Here is a tiny trained network, its code and every weight. The questions are about switching its units off for an input and a class, where a switched-off unit gives its printed mean instead of its output.

import numpy as np


def w(rows, s, z=0):
    codes = np.array(rows[::2]) - 128.0
    scale = np.full(codes.shape[1], s)
    scale[-1] = z or s
    return codes * scale


def norm(h):
    return h / np.sqrt((h * h).mean(-1, keepdims=True) + 1e-5)


def f(y):
    return np.maximum(y, 0)


def log_softmax(a):
    a = a - a.max(-1, keepdims=True)
    return a - np.log(np.exp(a).sum(-1, keepdims=True))


def net(x, mask):
    res = np.array(x, float).reshape(1, 8) / 4 @ E
    u = 0
    for l in range(3):
        y = f(norm(res) @ A[l][:, :-1].T + A[l][:, -1])
        res = res + np.where(mask[u : u + 4], y, B[l][:, -1]) @ B[l][:, :-1]
        u += 4
    return log_softmax(norm(res)[-1] @ U[:, :-1].T + U[:, -1])


A, B = {}, {}
E = w([
[131,127,132,127,133,129,129,128,133,125],'x0',
[80,138,48,129,133,106,136,48,142,102],'x1',
[125,126,127,133,126,129,127,129,123,131],'x2',
[108,107,121,165,119,127,114,133,82,143],'x3',
[147,113,119,11,89,113,96,107,59,136],'x4',
[130,128,124,126,124,128,129,130,129,127],'x5',
[194,211,105,157,120,92,67,118,101,106],'x6',
[101,176,142,115,120,52,171,155,116,142],'x7',
],0.0012)
A[0] = w([
[90,54,103,93,180,151,193,140,132,188,59],'0.n0',
[162,184,135,51,123,132,151,123,253,82,190],'0.n1',
[187,118,182,121,87,139,92,247,149,175,37],'0.n2',
[138,140,105,46,79,114,91,83,68,128,252],'0.n3',
],0.0023,0.0011)
B[0] = w([
[79,134,212,139,25,146,113,142,128,4,191],'0.n0',
[69,70,164,203,112,111,84,113,56,177,207],'0.n1',
[134,115,148,151,184,158,230,23,63,96,202],'0.n2',
[79,120,170,181,200,141,113,157,164,147,250],'0.n3',
],0.0029,0.0023)
A[1] = w([
[125,104,124,4,106,119,89,122,41,132,223],'1.n0',
[114,175,165,93,129,43,202,143,150,124,150],'1.n1',
[121,132,99,199,125,130,157,157,138,118,253],'1.n2',
[195,86,123,99,143,218,103,87,198,99,181],'1.n3',
],0.0032,0.0006)
B[1] = w([
[105,139,161,254,195,156,134,116,207,113,217],'1.n0',
[162,54,56,213,85,241,83,123,110,156,226],'1.n1',
[87,101,201,106,197,154,73,106,126,133,249],'1.n2',
[99,137,98,200,86,105,150,169,91,179,201],'1.n3',
],0.0038,0.002)
A[2] = w([
[62,118,12,119,141,123,150,2,173,105,150],'2.n0',
[74,62,213,169,111,194,93,120,89,156,187],'2.n1',
[243,228,123,174,155,98,42,115,111,120,205],'2.n2',
[83,105,192,195,166,133,94,67,89,116,248],'2.n3',
],0.0024,0.0014)
B[2] = w([
[255,140,239,146,143,183,205,196,66,150,157],'2.n0',
[158,198,52,123,127,91,106,98,134,111,243],'2.n1',
[24,45,145,98,71,179,207,137,179,85,165],'2.n2',
[160,132,113,16,106,73,120,148,129,147,255],'2.n3',
],0.0033,0.0064)
U = w([
[21,44,194,127,46,199,166,137,160,42,152],'0',
[211,129,222,152,176,182,218,114,42,146,142],'1',
[128,103,46,249,69,175,90,137,93,195,59],'2',
[76,146,195,188,254,121,69,110,199,143,22],'3',
[146,150,100,79,111,102,127,132,132,124,247],'4',
[147,146,104,84,112,107,116,123,131,126,161],'5',
[142,151,108,87,111,105,121,123,132,121,134],'6',
[128,126,131,85,119,80,97,107,106,145,46],'7',
],0.0074,0.0014)

Each question gives the input, the list of numbers given to net, and the class t.
The units are the neurons (one row each of A and B). Each row of codes is followed by its name. A weight is (code - 128) times the scale printed after its matrix; where a second scale follows, it is the last column's (A, B and U).
mask holds one flag per neuron, layer by layer. A switched-off neuron (its flag False) gives its mean, the last column of its row in B, instead of its output. The means were averaged over made-up inputs and are rounded, as every weight is.
A unit's drop is (log p(t) with every unit on - log p(t) with that unit switched off) / (log p(t) with every unit on - log p(t) with every unit switched off).
The circuit of an input: a set's keep is (log p(t) with only the set's units on - log p(t) with every unit switched off) / (log p(t) with every unit on - log p(t) with every unit switched off). Starting from all 12 units, units are removed one at a time, each time the one whose removal leaves the highest keep (on an exact tie, the one counted first), for as long as the keep stays at least 0.8.
circuit, biggest first: the units of the circuit, biggest drop first
most important unit: the unit with the biggest drop
top k neurons: the k neurons with the biggest drops, biggest first
k most important neurons of layer l: the k neurons of layer l with the biggest drops, biggest first
input [7,5,4,0,8,-8,0,4], class 3: circuit, biggest first -> (1.n0)
input [-1,3,1,7,7,-2,-5,2], class 3: top 2 neurons -> (1.n0 2.n2)
input [1,5,-7,3,6,7,1,7], class 2: circuit, biggest first -> (1.n1 1.n0)
input [-8,-1,7,-7,8,-2,8,-1], class 0: top 3 neurons -> (2.n2 1.n2 2.n1)
input [0,6,4,4,-2,-2,5,2], class 1: 3 most important neurons of layer 0 -> (0.n1 0.n0 0.n3)
input [3,8,-5,-7,0,1,-1,-8], class 1: top 2 neurons -> (2.n0 1.n1)
input [4,7,1,3,6,-1,3,2], class 1: top 3 neurons -> (2.n0 1.n2 2.n1)
input [5,-4,7,1,8,-1,-5,-8], class 2: circuit, biggest first -> (1.n3 1.n2 1.n0)
input [3,-2,-1,-5,-5,4,-1,-6], class 2: top 3 neurons -> (1.n3 0.n3 0.n0)
input [6,6,7,8,8,3,6,-2], class 3: top 2 neurons -> (1.n0 0.n3)
input [0,0,6,8,-7,-6,4,-1], class 7: top 2 neurons -> (1.n0 0.n3)
input [-5,-3,3,-6,-2,7,0,-7], class 2: 2 most important neurons of layer 0 -> (0.n3 0.n0)
input [2,7,-4,-5,-5,-4,-4,2], class 1: top 2 neurons -> (2.n0 0.n3)
input [-3,2,0,1,-8,6,8,-4], class 0: top 4 neurons -> (2.n2 0.n3 2.n1 1.n0)
input [4,6,-1,2,-7,0,8,-1], class 0: top 4 neurons -> (2.n2 2.n1 0.n3 1.n0)
input [-5,-1,6,-2,7,-8,2,-8], class 2: most important unit -> 1.n3
input [2,-2,2,-6,6,0,3,-1], class 3: top 2 neurons -> (1.n0 0.n0)
input [-1,0,-7,-2,2,5,7,6], class 0: 3 most important neurons of layer 2 -> (2.n2 2.n1 2.n3)
input [3,-4,4,-7,3,-3,2,8], class 2: 2 most important neurons of layer 1 -> (1.n1 1.n2)
input [0,3,-2,-1,4,7,-8,7], class 0: circuit, biggest first -> (0.n0)
input [-1,7,4,5,-6,0,2,3], class 1: 2 most important neurons of layer 0 -> (0.n3 0.n1)
input [8,-2,0,-5,-6,6,-5,-2], class 5: circuit, biggest first -> (1.n0 0.n3 2.n2)
